Below is a small trained network, with its code and all its weights. Each question gives an input and a class and asks what happens when units are switched off, that is, made to give their printed mean instead of their output.

import numpy as np


def w(rows, s, z=0):
    codes = np.array(rows[::2]) - 128.0
    scale = np.full(codes.shape[1], s)
    scale[-1] = z or s
    return codes * scale


def f(y):
    return np.maximum(y, 0)


def log_softmax(a):
    a = a - a.max(-1, keepdims=True)
    return a - np.log(np.exp(a).sum(-1, keepdims=True))


def net(x, mask):
    res = np.array(x, float).reshape(1, 5) / 4 @ E
    y = f(res @ A[0][:, :-1].T + A[0][:, -1])
    res = res + np.where(mask, y, B[0][:, -1]) @ B[0][:, :-1]
    return log_softmax(res[-1] @ U[:, :-1].T + U[:, -1])


A, B = {}, {}
E = w([
[130,128,132],'x0',
[105,8,85],'x1',
[185,126,109],'x2',
[110,130,104],'x3',
[82,126,158],'x4',
],0.014)
A[0] = w([
[100,170,57,252],'N1',
[133,200,52,228],'N2',
[162,121,183,236],'N3',
[130,46,137,234],'N4',
[6,132,221,133],'N5',
[144,70,51,188],'N6',
[171,139,87,155],'N7',
[139,115,10,240],'N8',
],0.012,0.0042)
B[0] = w([
[120,128,175,187],'N1',
[212,146,179,208],'N2',
[119,128,155,187],'N3',
[48,151,70,222],'N4',
[139,183,59,255],'N5',
[59,174,111,217],'N6',
[244,180,124,164],'N7',
[122,149,183,208],'N8',
],0.011,0.01)
U = w([
[128,187,192,138],'0',
[113,207,38,233],'1',
[18,94,108,135],'2',
[79,146,1,7],'3',
[208,131,142,4],'4',
],0.0096,0.0042)

Each question gives the input, the list of numbers given to net, and the class t.
The units are the neurons (one row each of A and B). Each row of codes is followed by its name. A weight is (code - 128) times the scale printed after its matrix; where a second scale follows, it is the last column's (A, B and U).
mask holds one flag per neuron, in row order. A switched-off neuron (its flag False) gives its mean, the last column of its row in B, instead of its output. The means were averaged over made-up inputs and are rounded, as every weight is.
A unit's drop is (log p(t) with every unit on - log p(t) with that unit switched off) / (log p(t) with every unit on - log p(t) with every unit switched off).
The circuit of an input: a set's keep is (log p(t) with only the set's units on - log p(t) with every unit switched off) / (log p(t) with every unit on - log p(t) with every unit switched off). Starting from all 8 units, units are removed one at a time, each time the one whose removal leaves the highest keep (on an exact tie, the one counted first), for as long as the keep stays at least 0.8.
units of the circuit, in order: the units of the circuit, biggest drop first
most important unit: the unit with the biggest drop
top k neurons: the k neurons with the biggest drops, biggest first
drop when u is switched off: that unit's drop, to one decimal
input [-7,3,-2,0,-3], class 2: units of the circuit, in order -> (N5; N2)
input [2,0,-2,-1,-6], class 0: units of the circuit, in order -> (N5; N4)
input [6,0,-8,6,-6], class 0: most important unit -> N4
input [-6,0,3,-4,-6], class 4: units of the circuit, in order -> (N7; N5)
input [-3,4,-2,7,7], class 3: top 4 neurons -> (N5; N4; N2; N3)
input [7,0,8,4,-6], class 4: units of the circuit, in order -> (N7; N2)
input [-5,7,-7,1,1], class 3: top 4 neurons -> (N5; N4; N3; N1)
input [7,3,7,6,8], class 2: top 3 neurons -> (N5; N7; N2)
input [-3,1,-4,-5,1], class 3: top 2 neurons -> (N2; N8)
input [5,-7,-5,-2,6], class 1: top 2 neurons -> (N5; N8)
input [5,3,5,-2,7], class 2: top 2 neurons -> (N5; N7)
input [7,2,0,-8,6], class 3: drop when N2 is switched off -> 0.2
input [-7,-1,-6,4,-5], class 0: drop when N8 is switched off -> 0.0
input [-5,-8,-7,5,-4], class 0: most important unit -> N2
input [-2,-5,3,-2,-8], class 4: drop when N6 is switched off -> 0.1
